Here is a tiny trained network, its code and every weight. The questions are about switching its units off for an input and a class, where a switched-off unit gives its printed mean instead of its output.

import numpy as np


def w(rows, s, z=0):
    codes = np.array(rows[::2]) - 128.0
    scale = np.full(codes.shape[1], s)
    scale[-1] = z or s
    return codes * scale


def norm(h):
    return h / np.sqrt((h * h).mean(-1, keepdims=True) + 1e-5)


def f(y):
    return y / 2 * (1 + np.tanh(0.7978845608 * (y + 0.044715 * y**3)))


def log_softmax(a):
    a = a - a.max(-1, keepdims=True)
    return a - np.log(np.exp(a).sum(-1, keepdims=True))


def net(x, mask):
    res = np.array(x, float).reshape(1, 7) / 4 @ E
    u = 0
    for l in range(3):
        y = f(norm(res) @ A[l][:, :-1].T + A[l][:, -1])
        res = res + np.where(mask[u : u + 5], y, B[l][:, -1]) @ B[l][:, :-1]
        u += 5
    return log_softmax(norm(res)[-1] @ U[:, :-1].T + U[:, -1])


A, B = {}, {}
E = w([
[126,148,126,127,121,126,129,121,127,118,115],'x0',
[123,160,125,142,125,108,127,115,112,119,115],'x1',
[101,128,111,103,141,128,124,148,127,132,156],'x2',
[74,120,123,130,240,111,119,150,142,187,2],'x3',
[131,131,123,147,123,123,123,124,129,147,128],'x4',
[135,193,226,93,141,154,74,103,137,177,147],'x5',
[104,182,160,219,147,219,189,187,123,112,165],'x6',
],0.0069)
A[0] = w([
[116,106,114,98,238,96,90,148,133,170,4,99],'L0N1',
[136,61,2,167,116,114,213,147,118,75,98,253],'L0N2',
[114,176,152,215,143,213,205,177,118,101,177,118],'L0N3',
[61,144,156,188,240,186,191,163,120,166,60,43],'L0N4',
[162,108,116,92,78,79,102,74,105,131,165,159],'L0N5',
],0.0092,0.0063)
B[0] = w([
[41,85,179,100,115,121,215,39,74,105,171,234],'L0N1',
[32,95,49,188,79,82,125,149,182,97,86,245],'L0N2',
[79,117,176,152,84,120,176,93,92,145,180,228],'L0N3',
[255,158,80,114,131,102,10,209,181,78,102,220],'L0N4',
[152,165,140,172,207,146,95,224,163,101,78,185],'L0N5',
],0.0072,0.013)
A[1] = w([
[245,177,178,72,214,148,84,152,80,156,132,94],'L1N1',
[134,79,59,156,133,73,152,162,117,77,104,196],'L1N2',
[206,198,201,107,163,186,133,123,89,164,182,247],'L1N3',
[120,148,127,131,164,164,31,211,196,90,78,217],'L1N4',
[179,161,232,69,163,133,138,68,88,170,191,60],'L1N5',
],0.011,0.0013)
B[1] = w([
[74,123,210,132,100,11,129,144,162,86,181,215],'L1N1',
[170,118,103,127,171,197,178,139,67,158,143,232],'L1N2',
[155,117,72,88,185,101,183,46,140,178,149,205],'L1N3',
[192,192,132,149,120,84,117,133,148,100,123,254],'L1N4',
[150,137,81,151,115,255,73,147,117,180,84,206],'L1N5',
],0.012)
A[2] = w([
[66,105,154,74,133,202,7,135,140,180,12,1],'L2N1',
[70,69,43,136,90,175,129,104,131,117,88,65],'L2N2',
[136,144,200,70,126,19,106,95,186,114,156,64],'L2N3',
[225,199,64,155,179,124,57,224,187,73,52,201],'L2N4',
[80,106,106,197,86,112,155,198,143,84,157,114],'L2N5',
],0.014,0.0011)
B[2] = w([
[82,134,164,179,28,162,130,192,85,49,147,175],'L2N1',
[163,160,150,123,205,79,130,92,183,128,137,214],'L2N2',
[151,161,208,113,135,129,32,155,230,135,127,219],'L2N3',
[151,54,2,90,104,113,166,165,56,199,108,249],'L2N4',
[107,131,197,98,55,174,81,150,78,108,122,211],'L2N5',
],0.014,0.017)
U = w([
[165,69,11,103,111,119,167,194,53,152,86,153],'0',
[62,136,193,160,58,197,125,148,95,68,135,248],'1',
[186,156,168,91,138,76,56,158,221,167,139,153],'2',
[142,149,104,130,156,234,159,41,131,227,172,10],'3',
[90,97,126,111,253,78,197,61,149,87,88,74],'4',
],0.011,0.0018)

Each question gives the input, the list of numbers given to net, and the class t.
The units are the neurons (one row each of A and B). Each row of codes is followed by its name. A weight is (code - 128) times the scale printed after its matrix; where a second scale follows, it is the last column's (A, B and U).
mask holds one flag per neuron, layer by layer. A switched-off neuron (its flag False) gives its mean, the last column of its row in B, instead of its output. The means were averaged over made-up inputs and are rounded, as every weight is.
A unit's drop is (log p(t) with every unit on - log p(t) with that unit switched off) / (log p(t) with every unit on - log p(t) with every unit switched off).
The circuit of an input: a set's keep is (log p(t) with only the set's units on - log p(t) with every unit switched off) / (log p(t) with every unit on - log p(t) with every unit switched off). Starting from the 12 units with the biggest drops (on a tie, the unit counted first), units are removed one at a time, each time the one whose removal leaves the highest keep (on an exact tie, the one counted first), for as long as the keep stays at least 0.8.
units of the circuit, in order: the units of the circuit, biggest drop first
unit that matters most: the unit with the biggest drop
top k neurons: the k neurons with the biggest drops, biggest first
k most important neurons of layer l: the k neurons of layer l with the biggest drops, biggest first
drop when u is switched off: that unit's drop, to one decimal
input [-4,-4,-6,-3,-8,-8,1], class 1: units of the circuit, in order => [L2N5]
input [3,-8,-3,2,0,3,0], class 1: units of the circuit, in order => [L0N2; L2N1; L1N5]
input [8,-4,2,7,-1,3,0], class 1: top 3 neurons => [L0N2; L0N1; L0N5]
input [-3,-1,8,-1,0,6,7], class 3: units of the circuit, in order => [L0N2; L1N3]
input [-1,-3,6,2,7,0,-6], class 4: top 4 neurons => [L0N1; L1N4; L1N1; L1N5]
input [1,-2,0,6,6,-1,-3], class 4: top 2 neurons => [L0N1; L1N1]
input [-5,5,1,0,0,-4,1], class 1: top 2 neurons => [L0N4; L2N5]
input [4,4,-2,3,6,4,-7], class 1: top 2 neurons => [L2N1; L0N2]
input [5,-7,8,3,3,-8,-2], class 4: top 2 neurons => [L2N2; L2N4]
input [-7,-1,-1,-7,7,1,6], class 3: 2 most important neurons of layer 1 => [L1N1; L1N3]
input [4,2,6,1,-3,0,-7], class 4: 3 most important neurons of layer 1 => [L1N5; L1N1; L1N4]
input [5,1,-5,0,7,3,8], class 3: top 3 neurons => [L0N3; L0N2; L0N5]
input [2,-8,2,2,5,-4,-4], class 4: top 2 neurons => [L2N2; L2N4]
input [8,-6,-8,8,6,4,-3], class 1: top 2 neurons => [L0N1; L2N1]
input [-6,0,0,-3,-8,0,-3], class 0: top neuron => [L2N4]
input [7,-2,-8,-3,6,7,6], class 3: top 2 neurons => [L0N2; L1N3]
input [-5,6,-3,7,7,4,-7], class 1: top 2 neurons => [L2N1; L0N2]
input [4,5,3,7,1,5,-1], class 1: top 2 neurons => [L0N1; L0N2]
input [5,-1,2,-8,2,-3,3], class 1: drop when L1N5 is switched off => 0.0
input [-2,5,0,4,8,0,-3], class 4: drop when L2N5 is switched off => 0.1
input [-7,-8,-7,8,-1,1,-6], class 1: drop when L2N1 is switched off => 1.0
input [4,-1,6,3,4,8,-3], class 1: unit that matters most => L2N1
